Here is a tiny trained network, its code and every weight. The questions are about switching its units off for an input and a class, where a switched-off unit gives its printed mean instead of its output.

import numpy as np


def w(rows, s, z=0):
    codes = np.array(rows[::2]) - 128.0
    scale = np.full(codes.shape[1], s)
    scale[-1] = z or s
    return codes * scale


def norm(h):
    return h / np.sqrt((h * h).mean(-1, keepdims=True) + 1e-5)


def f(y):
    return y / 2 * (1 + np.tanh(0.7978845608 * (y + 0.044715 * y**3)))


def log_softmax(a):
    a = a - a.max(-1, keepdims=True)
    return a - np.log(np.exp(a).sum(-1, keepdims=True))


def net(x, mask):
    res = np.array(x, float).reshape(1, 7) / 4 @ E
    u = 0
    for l in range(2):
        y = f(norm(res) @ A[l][:, :-1].T + A[l][:, -1])
        res = res + np.where(mask[u : u + 4], y, B[l][:, -1]) @ B[l][:, :-1]
        u += 4
    return log_softmax(norm(res)[-1] @ U[:, :-1].T + U[:, -1])


A, B = {}, {}
E = w([
[136,138,80,87,154,143,126,123,82,128],'x0',
[113,197,107,169,3,140,156,109,92,135],'x1',
[207,226,43,66,192,102,116,136,171,86],'x2',
[150,184,57,232,76,178,135,132,154,227],'x3',
[151,236,148,56,139,199,45,64,36,216],'x4',
[122,162,161,123,142,159,161,115,171,152],'x5',
[160,119,110,143,106,158,41,21,204,80],'x6',
],0.002)
A[0] = w([
[197,227,49,130,143,186,79,110,122,179,96],'L0N1',
[40,38,190,231,17,171,158,114,107,87,67],'L0N2',
[58,62,201,58,94,132,136,153,5,128,64],'L0N3',
[83,89,200,209,125,160,67,59,136,225,12],'L0N4',
],0.0031,0.0011)
B[0] = w([
[59,148,102,146,30,2,123,81,164,68,248],'L0N1',
[173,166,123,107,63,69,149,120,88,92,251],'L0N2',
[132,114,61,123,108,107,137,137,199,158,209],'L0N3',
[186,166,164,90,202,95,152,174,119,98,166],'L0N4',
],0.0051,0.0019)
A[1] = w([
[166,43,165,151,145,98,119,162,251,91,197],'L1N1',
[137,164,244,65,194,76,65,61,130,95,74],'L1N2',
[143,156,102,147,141,116,220,205,55,119,203],'L1N3',
[166,179,26,40,192,150,50,90,133,147,252],'L1N4',
],0.0031,0.0013)
B[1] = w([
[14,125,49,147,149,110,57,78,170,203,235],'L1N1',
[172,127,153,214,214,254,145,245,84,145,189],'L1N2',
[228,159,199,110,160,232,58,90,80,135,231],'L1N3',
[202,156,165,94,58,92,239,115,69,150,252],'L1N4',
],0.0049,0.002)
U = w([
[34,43,100,146,211,130,73,154,222,146,37],'0',
[187,143,198,116,192,224,141,189,94,172,77],'1',
[135,162,117,131,3,53,138,84,138,102,247],'2',
],0.0063,0.0015)

Each question gives the input, the list of numbers given to net, and the class t.
The units are the neurons (one row each of A and B). Each row of codes is followed by its name. A weight is (code - 128) times the scale printed after its matrix; where a second scale follows, it is the last column's (A, B and U).
mask holds one flag per neuron, layer by layer. A switched-off neuron (its flag False) gives its mean, the last column of its row in B, instead of its output. The means were averaged over made-up inputs and are rounded, as every weight is.
A unit's drop is (log p(t) with every unit on - log p(t) with that unit switched off) / (log p(t) with every unit on - log p(t) with every unit switched off).
The circuit of an input: a set's keep is (log p(t) with only the set's units on - log p(t) with every unit switched off) / (log p(t) with every unit on - log p(t) with every unit switched off). Starting from all 8 units, units are removed one at a time, each time the one whose removal leaves the highest keep (on an exact tie, the one counted first), for as long as the keep stays at least 0.8.
circuit, biggest first: the units of the circuit, biggest drop first
k most important neurons: the k neurons with the biggest drops, biggest first
k most important neurons of layer l: the k neurons of layer l with the biggest drops, biggest first
drop when u is switched off: that unit's drop, to one decimal
input [-1,1,-4,-6,0,-2,-8], class 0: 2 most important neurons of layer 0	[L0N3; L0N1]
input [-4,-2,7,-7,4,-5,0], class 1: circuit, biggest first	[L1N2]
input [-5,-4,3,-6,0,-2,-7], class 0: circuit, biggest first	[L0N2; L1N1]
input [1,5,8,-5,-2,0,-2], class 1: circuit, biggest first	[L0N1; L1N3; L0N2]
input [1,4,0,-2,1,-6,-7], class 1: 2 most important neurons	[L0N1; L1N3]
input [5,2,-8,1,4,0,7], class 1: circuit, biggest first	[L0N4; L1N2]
input [6,8,-2,3,-4,8,-3], class 1: 3 most important neurons	[L0N1; L1N3; L1N1]
input [4,-5,-7,7,3,-4,4], class 1: 2 most important neurons	[L0N4; L1N2]
input [-4,-5,-3,-7,3,-3,-8], class 0: 2 most important neurons of layer 1	[L1N4; L1N1]
input [4,5,3,-5,-7,5,-6], class 1: circuit, biggest first	[L0N1; L1N3]
input [5,4,7,-8,-7,-3,5], class 0: circuit, biggest first	[L0N2; L1N1]
input [2,-1,5,8,-8,-3,-4], class 0: 2 most important neurons of layer 1	[L1N4; L1N1]
input [8,0,-7,-3,1,7,6], class 1: 2 most important neurons	[L1N2; L0N4]
input [6,-6,4,8,0,1,-3], class 2: circuit, biggest first	[L0N1]
input [-3,-3,3,6,8,4,-1], class 2: drop when L0N1 is switched off	1.2
input [-1,-7,4,7,8,-5,-8], class 2: drop when L1N2 is switched off	0.1
input [0,6,6,-2,-5,-3,-6], class 1: drop when L1N1 is switched off	0.0
